Below is a small trained network, with its code and all its weights. Each question gives an input and a target symbol and asks what happens when units are switched off, that is, made to give their printed mean instead of their output.

import numpy as np


def w(rows, s, z=0):
    codes = np.array(rows[::2]) - 128.0
    scale = np.full(codes.shape[1], s)
    scale[-1] = z or s
    return codes * scale


def norm(h):
    return h / np.sqrt((h * h).mean(-1, keepdims=True) + 1e-5)


def f(y):
    return y / 2 * (1 + np.tanh(0.7978845608 * (y + 0.044715 * y**3)))


def softmax(a):
    e = np.exp(a - a.max(-1, keepdims=True))
    return e / e.sum(-1, keepdims=True)


def log_softmax(a):
    a = a - a.max(-1, keepdims=True)
    return a - np.log(np.exp(a).sum(-1, keepdims=True))


def net(x, mask):
    ids = ['γδηθπστφψ'.index(c) for c in x.split()]
    T = len(ids)
    res = E[ids] + P[:T]
    u = 0
    for l in range(2):
        q, k, v = (norm(res) @ M[l].T for M in (Q, K, V))
        z = softmax(np.where(np.tri(T) > 0, q @ k.T / 4**0.5, -1e9)) @ v
        res = res + np.where(mask[u], z, O[l][:, -1]) @ O[l][:, :-1]
        u += 1
        y = f(norm(res) @ A[l][:, :-1].T + A[l][:, -1])
        res = res + np.where(mask[u : u + 8], y, B[l][:, -1]) @ B[l][:, :-1]
        u += 8
    return log_softmax(norm(res)[-1] @ U[:, :-1].T + U[:, -1])


Q, K, V, O, A, B = {}, {}, {}, {}, {}, {}
E = w([
[176,215,83,207],'γ',
[115,60,151,100],'δ',
[127,81,197,186],'η',
[106,155,95,43],'θ',
[86,143,111,178],'π',
[129,110,110,103],'σ',
[191,124,126,69],'τ',
[130,80,206,233],'φ',
[211,251,166,151],'ψ',
],0.015)
P = w([
[101,130,122,135],'0',
[198,6,134,106],'1',
[43,166,105,97],'2',
[192,113,69,151],'3',
[62,178,169,164],'4',
[116,76,70,220],'5',
[61,182,170,116],'6',
[182,64,71,193],'7',
[159,220,157,74],'8',
[95,71,51,180],'9',
[143,102,182,64],'10',
],0.013)
Q[0] = w([
[84,223,99,254],'0.h1',
[159,196,184,92],'0.h1',
[131,116,200,156],'0.h1',
[158,50,19,128],'0.h1',
],0.0074)
K[0] = w([
[123,88,137,188],'0.h1',
[214,84,84,210],'0.h1',
[129,113,185,253],'0.h1',
[165,101,127,32],'0.h1',
],0.0069)
V[0] = w([
[229,116,192,2],'0.h1',
[192,51,147,155],'0.h1',
[81,174,56,86],'0.h1',
[178,84,108,104],'0.h1',
],0.0077)
O[0] = w([
[148,96,81,60,9],'0.h1',
[151,127,79,117,197],'0.h1',
[101,3,179,195,31],'0.h1',
[18,53,123,223,109],'0.h1',
],0.0054,0.0014)
A[0] = w([
[30,46,27,193,70],'0.n1',
[169,121,91,237,170],'0.n2',
[133,108,208,211,163],'0.n3',
[149,222,122,151,114],'0.n4',
[112,132,98,99,109],'0.n5',
[90,156,42,80,84],'0.n6',
[150,121,15,154,254],'0.n7',
[99,254,131,78,133],'0.n8',
],0.0091,0.0025)
B[0] = w([
[239,128,93,119,216],'0.n1',
[126,13,126,210,245],'0.n2',
[72,244,146,31,232],'0.n3',
[103,181,58,59,222],'0.n4',
[184,185,114,173,125],'0.n5',
[27,97,139,208,147],'0.n6',
[176,100,184,157,217],'0.n7',
[73,74,77,2,253],'0.n8',
],0.0067,0.0046)
Q[1] = w([
[32,29,209,101],'1.h1',
[100,190,2,38],'1.h1',
[159,146,188,136],'1.h1',
[159,109,42,117],'1.h1',
],0.0086)
K[1] = w([
[121,142,92,117],'1.h1',
[122,125,100,158],'1.h1',
[190,109,141,108],'1.h1',
[61,177,64,7],'1.h1',
],0.014)
V[1] = w([
[148,96,176,196],'1.h1',
[84,146,146,69],'1.h1',
[100,46,252,189],'1.h1',
[142,171,154,133],'1.h1',
],0.011)
O[1] = w([
[188,206,2,9,37],'1.h1',
[219,90,184,217,175],'1.h1',
[124,48,82,113,5],'1.h1',
[109,138,87,212,107],'1.h1',
],0.0073,0.0032)
A[1] = w([
[149,51,207,52,176],'1.n1',
[255,139,39,123,84],'1.n2',
[68,149,191,45,235],'1.n3',
[135,93,94,47,109],'1.n4',
[110,130,193,119,149],'1.n5',
[101,99,212,131,252],'1.n6',
[107,227,246,23,100],'1.n7',
[107,157,224,107,245],'1.n8',
],0.0081,0.0029)
B[1] = w([
[111,245,80,204,188],'1.n1',
[77,84,162,252,155],'1.n2',
[131,219,22,110,240],'1.n3',
[50,132,245,157,158],'1.n4',
[111,143,3,117,152],'1.n5',
[112,196,141,63,201],'1.n6',
[99,76,63,135,255],'1.n7',
[59,186,41,58,206],'1.n8',
],0.0062,0.0058)
U = w([
[64,221,78,114,217],'γ',
[207,168,2,6,236],'δ',
[179,101,168,40,14],'η',
[150,83,170,67,60],'θ',
[160,73,88,100,1],'π',
[112,52,93,119,13],'σ',
[199,88,143,89,77],'τ',
[103,15,80,172,146],'φ',
[237,166,147,192,222],'ψ',
],0.0082,0.0027)

Each question gives the input, a string of symbols that net reads in full, and the target symbol t.
The units are the heads (4 rows each of Q, K, V and O) and the neurons (one row each of A and B). Each row of codes is followed by its name. A weight is (code - 128) times the scale printed after its matrix; where a second scale follows, it is the last column's (O, A, B and U).
mask holds one flag per unit, layer by layer, with each layer's heads first. A switched-off unit (its flag False) gives its mean, the last column of its rows in O or B, instead of its output. The means were averaged over made-up inputs and are rounded, as every weight is.
A unit's drop is (log p(t) with every unit on - log p(t) with that unit switched off) / (log p(t) with every unit on - log p(t) with every unit switched off).
The circuit of an input: a set's keep is (log p(t) with only the set's units on - log p(t) with every unit switched off) / (log p(t) with every unit on - log p(t) with every unit switched off). Starting from the 12 units with the biggest drops (on a tie, the unit counted first), units are removed one at a time, each time the one whose removal leaves the highest keep (on an exact tie, the one counted first), for as long as the keep stays at least 0.8.
units of the circuit, in order: the units of the circuit, biggest drop first
top k neurons: the k neurons with the biggest drops, biggest first
top k neurons in layer l: the k neurons of layer l with the biggest drops, biggest first
drop of u: that unit's drop, to one decimal
input ψ ψ ψ σ φ θ ψ τ, target ψ: units of the circuit, in order -> (1.h1)
input γ σ δ φ τ π τ δ ψ φ, target ψ: units of the circuit, in order -> (0.n1 1.h1)
input τ τ π π σ ψ θ φ θ ψ, target ψ: units of the circuit, in order -> (0.n2 1.h1)
input ψ θ φ η θ ψ ψ δ, target ψ: units of the circuit, in order -> (1.h1 0.n8)
input φ ψ θ δ π θ τ ψ θ ψ, target ψ: units of the circuit, in order -> (1.h1 0.n2)
input σ θ θ η ψ φ σ τ ψ η, target ψ: units of the circuit, in order -> (0.n1 1.h1)
input σ φ φ ψ θ φ ψ ψ φ γ, target ψ: units of the circuit, in order -> (1.h1 0.n7)
input ψ θ ψ τ φ ψ ψ π, target ψ: units of the circuit, in order -> (1.h1 0.n8)
input η ψ ψ φ δ δ δ, target δ: top 3 neurons -> (1.n3 0.n2 1.n2)
input η σ δ θ φ ψ δ ψ ψ φ, target ψ: top 2 neurons in layer 0 -> (0.n1 0.n8)
input σ φ δ π θ π ψ δ θ π η, target γ: top 2 neurons in layer 1 -> (1.n4 1.n1)
input φ ψ σ φ ψ η, target ψ: top 2 neurons -> (0.n1 1.n7)
input γ γ π η θ η δ φ φ σ, target ψ: drop of 1.h1 -> 0.1
input ψ ψ γ ψ φ η π ψ σ π, target ψ: top neuron -> (0.n1)
input δ ψ η η τ γ σ γ τ γ φ, target γ: drop of 1.h1 -> -0.3
input ψ γ δ φ φ φ φ, target δ: drop of 1.h1 -> 0.2
input σ δ φ π, target φ: top 2 neurons in layer 0 -> (0.n2 0.n4)
input ψ ψ σ θ τ ψ τ ψ φ φ δ, target γ: top 2 neurons in layer 1 -> (1.n1 1.n4)
input ψ η θ ψ π σ, target ψ: top 2 neurons in layer 0 -> (0.n1 0.n8)
input φ φ η π δ θ π, target δ: units of the circuit, in order -> (1.h1)
